Baf: [168 168 167 110 110]
bisu: [151 151 158 151 151]
Zovo: [131 104 104 150 104]
all Baf: [168]	1 2
all Zovo: [104]	2 3 5
all bisu: [151]	1 2 4 5
all Baf: [110]	4 5

Dibo: [116 103 134 117 141 170 145 116 148 139 129 136 142 116 149 135 141 130
 138 118 116 141 129 133]
pel: [147 160 129 150 115  95 126 149 127 152 126 119 122 142 124 137 113 135
 127 155  93 114 126 143]
sozo: [150 151 136 134 148 114 109 149 108 123 159 146 128 159 115 116 146 133
 129 126 138 151 151 147]
Baf: [147 160 129 150 115  95 126 149 127 130 126 119 122 142 124 137 113 135
 127 155 151 114 126 143]
Zovo: [132  90 121  97 158 182 120 132 158 150 165 132 135 143 146 142 146 121
 149 114 100 165 121 134]
Vokan: [153 147 142 124 172 126  96 148  91 117 183 169 133 173 104 100 172 133
 129 103 130 179 172 150]
dore: [112 116 140 127 161 175 154 106 122 127 135 172 158 117 117 120 174 141
 135 100 122 160 167 117]
zur: [116 141 134 117 141 129 145 116 148 139 129 136 142 116 129 135 141 130
 138 118 116 141 129 120]
Seno: [147 160 129 150 115  95 126 149 127 130 126 119 125  99 163 171  78 134
 134 180 148  73 122 123]
all zur: [141]	2 5 17 22
all Zovo: [121]	3 18 23

Vokan: [125 109 164 106 101 141 137  86 106 155 152  98 144 111 138 112 126 127
 128 120 131 143  89 120 131  93  92 179 105  67 136 118 109 126 161 100
 100 164 109 180 108  99 123 110 136 168 177 146 160 153 164 159 158 128
 163 105 132 109 136]
tufif: [160 128 113 125 138  99 115 137 122 145 138  98 116  91 103 122 112 143
 160 129 122 144 126 141  98 145 111 125 138 115 106 154 116 160 144 137
 130 143 105 144 114 132 153 115  83 160 142 115 140 115 127 116 169 120
 131 130 111 143 107]
bisu: [133 127 116 126 138  99 113 136 125 144 141  97 121  92 101 108 114 142
 119 130 121 143 127 144 108 146 112 125 139 144 105 156 165 147 146 136
 129 142 108 143 115 130 154 108  82 159 143 114 138 113 130 117 171 122
 131 129 114 145 105]
Zovo: [129 137 109 119 142 101 106 146 118 149 142  89 107  96 102 123 113 138
 122 123 133 151 133 140  97 146 115 118 127 137 111 152 109 146 140 131
 139 147 100 147 108 136 150 117  94 157 135 117 144 116 123 117 158 117
 124 126 161 143 110]
all Vokan: [159]	52
all Vokan: [164]	3 38 51
all tufif: [160]	1 19 34 46
all bisu: [108]	16 25 39 44

Vokan: [119 121  99  74 126 125 102 132 130  99 126 125 124]
dore: [129 125 151 125 140 127 142 129 128 146 125 125 127]
bisu: [122 132 132 128 128 128 116 132 128 107 128 132 128]
Dibo: [129 141 134 141 141 130 126 126 126 134 141 126 135]
Baf: [129 122 135 142 124 124 130 127 127 129 124 133 131]
tufif: [127 124 114 101 135 127 118 131 130 130 127 129 122]
pel: [103 130 103 103 129 126 126 126 128 128 129 103 126]
bune: [125 125 109  88 129 129 109 133 131 133 129 127 118]
all bisu: [132]	2 3 8 12
all Vokan: [125]	6 12
all pel: [126]	6 7 8 13
all Dibo: [141]	2 4 5 11
all dore: [129]	1 8
all tufif: [122]	13
all Vokan: [99]	3 10

pel: [116 130 159  89 122 112 137 103 130 143 142 116 139 143  81 167  80 156
 165 124 113 109 117  83 132 112  94 135 134 126 158 114 143  92 136 127
 113 165 169 148 112 104 140  93  90 120  87 124 130 147 101  92]
bisu: [110 118 168  92 145 112 142 113 130 143 139 122 128 154  91 173  81 150
 155 123 111 113 106  85 135 145  85 138 131 129 145 108 160  84 123 122
 127 158 169 149 145 118 150  83 100 126  95 142 138 136 104  90]
zur: [112 119 149  90 115 111 141 110 139 147 130 125 122 147  82 186  92 124
 149 135 105 111 104  71 132 104 112 105 130 136 144 112 162  81 121 112
 116 163 112 136  99 130 131  77 105 125 105 154 130 131  95  89]
all bisu: [145]	5 26 31 41
all zur: [105]	21 28 45 47
all zur: [112]	1 27 32 36 39

bisu: [103 143 117 118 107 141 138 128 109 113 117 103 138 134 105 120 120 112
 115 137 128 105 145 119 129 123 142 103 126 146 129 117 125 106 101 138
  77 105 110 153 116 152 117 144 122  99  93 103]
pel: [125 143 117 118 107 141 138 128 109 113 148 113 138 134 105 120 120 134
 115 137 128 105 145 132 129 123 142 165 126 146 129 131 125 106 101 138
  77 105 110 153 116 152 112 144 122  99  93 107]
Seno: [125 138 117 118 107 141 138 128 109 113 148 113 138 134 105 120 120 134
 115 137 128 113 145 138 129 123 112 165 118 146 129 131 125 106 113 138
 138 118 110 153 116 113 112 144 122  99 118 135]
Vokan: [ 91 138 103 145 110 119 151 143 102  92 127 146 133 127 129 139 100 127
 100 140 125 114 140 134 136 130 152 143 121 139 155 124 126  99 101 154
  76 101 105 147 128 135  87 161 116 117  88 141]
all bisu: [117]	3 11 32 43
all Seno: [113]	10 12 22 35 42
all bisu: [134]	14
all Seno: [118]	4 29 38 47
all bisu: [115]	19

sozo: [113 111 105 126 130 123 117 114 112]
Vokan: [127 125 141 129 121 144 141 131 123]
pel: [112  80 112 131 118 135 134  95  81]
bisu: [131 131 107 107 139 119 108 128 132]
tufif: [123 144 126 126 140 117 111 140 139]
dore: [106 107 103 127 131 125 120 108 108]
zur: [157 127 188 126 117 150 159 137 127]
bune: [104 125  89 129 141 113 111 117 131]
Dibo: [105 106 109 125 131 125 126 107 103]
Zovo: [128 101 134 128 119 154 143 107 101]
all Zovo: [143]	7
all bisu: [131]	1 2

zur: [141 154 124 143 124 144 135 131 160 125 123 116 123 134 162  87 134 132
 126 115 123 180 127 138]
pel: [143 142 131 135 118 118 137 142 160 117 116 111 135 146 167 112 140 130
 140 143 129 158 134 135]
Vokan: [143 142 131 108 120 142 137 142 160 121 116 111 136 146 167 112 140 130
 140 118 129 158 134 135]
all pel: [143]	1 20
all zur: [125]	10
all zur: [160]	9

Baf: [ 94 172 138 177 171 153]
pel: [154 155 106 160 125  77]
Dibo: [144 116 159 164 152 131]
Zovo: [153 153 153 159 176  99]
all Dibo: [144]	1
all Zovo: [153]	1 2 3

Baf: [113 172  83  83  97 173]
bisu: [ 81 145 170  73 170 167]
pel: [ 80 130  80  98 165  85]
all Baf: [172]	2
all bisu: [81]	1
all pel: [80]	1 3

sozo: [108 105 139 123]
dore: [ 97  97 109  96]
Baf: [108 121  80 144]
zur: [108  99 121  99]
bune: [ 98 149 120 168]
pel: [108 108 108 108]
all zur: [99]	2 4
all pel: [108]	1 2 3 4
all dore: [96]	4
all dore: [97]	1 2

Zovo: [126 124 136 132 129 118 134 129]
sozo: [113 135 136  89 179 150 122 179]
Vokan: [135 129 119 129 119 136 125 122]
pel: [135 123 138 138 124 118 135 125]
Baf: [107 149 149 107 149 133 107 149]
bune: [134 134 136 134 136 134 136 136]
all bune: [134]	1 2 4 6
all Baf: [149]	2 3 5 8
all sozo: [89]	4
all Vokan: [119]	3 5
all pel: [125]	8

zur: [131 175 135  86  87 127 153 141  83 132 135 156  74 137 156 185]
dore: [ 88 118  87  82 160 109 120 101 109  87 141 161  87 109 120 141]
bisu: [ 82 118  86  82  82 109 101 101 186  82  86  82 119 100 108 143]
all dore: [109]	6 9 14
all bisu: [82]	1 4 5 10 12
all bisu: [86]	3 11
all bisu: [186]	9
all dore: [87]	3 10 13
all dore: [161]	12
all bisu: [101]	7 8

Zovo: [120 145 104 104 104 120]
sozo: [139 145 121 110 118 153]
bune: [120 120 152 152 152 152]
zur: [124 125 147  92 124 124]
all Zovo: [120]	1 6
all bune: [152]	3 4 5 6
all zur: [124]	1 5 6

Dibo: [139  95  82 163 176  94 118 114 146 175 156 113 128 135 160  90 176 145
 109 145 146 120 164  94 132 112 168 172  97]
bisu: [ 84 168 112  84 154 165  97 136 152  97 136 167  96 136  97  97 146 168
 144 149 165  82 103 167 131 112 136  84 165]
Zovo: [ 88 111 167 147 110  88 138 102 137 100 100 143 168 114 151 102 104  99
 158 172 147  86 102 155 150 144 100 134 111]
all bisu: [165]	6 21 29
all bisu: [136]	8 11 14 27
all Zovo: [100]	10 11 27
all Dibo: [145]	18 20
all bisu: [97]	7 10 15 16
all bisu: [167]	12 24

Zovo: [167 134  89 104 134  85 133  93 134]
Vokan: [ 99  85 135  80 123 140 179 108 103]
bune: [105 157 147  90 117 140 174 106 103]
Baf: [150 166 141 134 129 171 141 101 158]
all Baf: [158]	9
all Zovo: [134]	2 5 9
all Zovo: [167]	1
all bune: [157]	2

Seno: [103 128  69 112 148 128 137 127 115 134 122 131 108 108 141]
tufif: [184 127 127  93 139 150 111 132 128 101 132 103 177 127 150]
dore: [120 120  69 112  69  69 137 127 115 134 120 131  69 120 120]
bisu: [172 147 115 117 124 129 127 125 135 107 135 110 129 131 129]
Vokan: [176 117 132 166 105 116 144 125 143 114 134 110  96 129  91]
Zovo: [140 145 151 123 114 120 144 106 111 136 102 122 129 115 134]
pel: [176 117 132 166 105 116 144  88 121 151 131  95 127 148 118]
sozo: [133 148 102  97 160 145 115 132 119 126 125  70 125 134 141]
all dore: [137]	7
all dore: [115]	9
all dore: [69]	3 5 6 13
all tufif: [101]	10

Baf: [109 187 149 143  92 161]
bune: [137 137 137 182 149 149]
bisu: [125 132 100 160 138 126]
dore: [111 176 149 136 100 155]
all bisu: [126]	6
all dore: [100]	5
all bune: [137]	1 2 3

zur: [ 92  82 109 172 145  99 116  83 129 102 170 143 124 119 176 142]
bune: [152 151 103 103 119 114 124 166 166  84  95 140 166 150  85 103]
pel: [ 86 136 106  93  95  90 111 101 125 149 105 120 150 178 130 131]
tufif: [101 174 126  92 110 164  92  92 121 132 121 121  92 136 172 174]
Seno: [174 122 157 133 161 139 142  96  91 111  98 106 167 160 115 160]
all tufif: [121]	9 11 12
all bune: [166]	8 9 13
all tufif: [92]	4 7 8 13

dore: [149 114 118 141  89 118  81 126 149 111 146 158 110 113 138]
bune: [156 116  89 104 156 137 131 175 111 106 124 138 156 156 109]
Seno: [155  76 121 143 105 138  78 143 134 120 165 161 164 164 121]
Zovo: [120 137 137 109 145 132 126 132 123 132 134 134 118 132 123]
Baf: [122 130 132 100 143 131 123 122 123 145 127 139 124 114 143]
zur: [127 115  95 117 115 115 115 135 135 135 116 115 101 104 132]
sozo: [157  86 125 148  92 128  71 126 144 118 114 164 142 144 130]
Dibo: [149 131 118 141  89 118  81 114 149 111 146 158 110 113 138]
bisu: [124 116  89 107 145 136 130 177 109 107 124 138 162 157 109]
pel: [121 148 140 151 139 114 130 126 130 123 114 130 114 114 130]
Vokan: [128 131 117 163 123 119 127 135 137 112 131 110 131 133 129]
tufif: [130 117 106 146 120 122 124 138 130 114 118 122 143 141 122]
all Zovo: [132]	6 8 10 14
all pel: [114]	6 11 13 14
all zur: [115]	2 5 6 7 12
all bune: [156]	1 5 13 14

zur: [128 126 127 125 151 127 150 127 129 127 128 123 110 128 124 126 128 130
 127 130 125 126]
sozo: [117 135 136 135 142 125 124 124 131 133 132 129 120 129 121 124 125 133
 128 124 133 128]
Zovo: [126 123 135 123 130 134 130 127 135 128 128 126  83 130 135 138 130 128
 136 130 140 119]
dore: [127 124 140 127 124 129 182 120 129 127 132 122 164 132 140 132 124 135
 143 135 133 117]
all sozo: [124]	7 8 16 20
all sozo: [132]	11
all Zovo: [130]	5 7 14 17 20
all Zovo: [123]	2 4
all sozo: [135]	2 4
all zur: [126]	2 16 22

pel: [143  82 105 138 159 139 138 112 125 145 139 136 124]
sozo: [134  96  92 141 134 148 141 140 140 136 158 161 123]
Dibo: [128 110  99 102 115 125 107 174 132 118 146 116 141]
Zovo: [121 134 115 160 140 123 119 146 112 183 132 130 110]
Vokan: [143 105 120 130 156 119 118 110 110 177 125 106 118]
zur: [127 104 102 113 131 120 104 172 144 124 135 106 140]
bune: [142  90 119 143 168 130 135 100 127 157 141 122 120]
dore: [150  79  79 123 157 136 136 103 119 143 145 127 127]
tufif: [137  97 118 157 162 140 148 101 129 145 147 144 117]
bisu: [146  89  96 120 133 149 145 118 108 130 150 157 127]
Baf: [116 131 105 158 131 128 117 166 119 169 142 138 114]
all sozo: [140]	8 9
all dore: [136]	6 7
all pel: [139]	6 11

Zovo: [112 133 128 121 104 153 119 144 127 124 118 148 134 148 126 104 147 147
 124 116 127 145 127 132 139 154 141 149 143 115 134 123 125 147 126 137
 114 107 149 145 149 128 120 120  94 116]
Baf: [112 106 119 121 104 153 119 106 136 124 118 148 118 119 126 104 131 126
 126 139 119 139 127 132 119 154 142 106 143 115 120 106 131 149 119 137
 114 168 133 119 118 128 150 120 149 118]
zur: [112 133 128 121 104 153 119 144 127 124 118 127 134 148 127 104 131 147
 105 116 127 145 126 146 139 154 147 149 143 115 134 123 154 147 126 134
 114 140 149 145 150 128 124 109 146 122]
Seno: [137 106 101 121 104 153 119 161 136 124 118 137 134 148 104 104 131 126
 126 139 111 139 104 132 133 154 137 149 143 115 134 114 125 147 119 137
 114 168 133 104 127 137 150 120 149 118]
all Baf: [119]	3 7 14 21 25 35 40
all Baf: [106]	2 8 28 32
all zur: [127]	9 12 15 21
all Zovo: [147]	17 18 34
all zur: [140]	38
all zur: [112]	1
all Seno: [104]	5 15 16 23 40

sozo: [121 166 134 163 110 154  99 103 155  82 142 149 128 128 143 155 163 110
 119 171]
bune: [154  88 157 103  93  82 131  93 163 154 111 128  83 154 168 100 165  83
  83 142]
bisu: [ 94 116 169 102 151  96 157  99 127 127 121 117 171 124  90 124 148 142
 164 173]
pel: [152 134 137 108 108 171 105 131  94 147 161 153 170  94  97 142 123 118
  93 156]
all bune: [154]	1 10 14
all bune: [83]	13 18 19
all bune: [93]	5 8
all bisu: [127]	9 10
all bisu: [94]	1

sozo: [ 68 178 130  99  80 182 128]
Dibo: [171  75 181 101  67 171 155]
Vokan: [112 130 110 129 106 184  95]
zur: [174 186 103  83 185  97  97]
bisu: [181  98  98  98  96 181 181]
bune: [184 184 110  90  91 184  91]
Baf: [174  97 167 169 111  74 182]
all bisu: [181]	1 6 7
all bisu: [98]	2 3 4
all Dibo: [171]	1 6
all bune: [90]	4
all Dibo: [101]	4

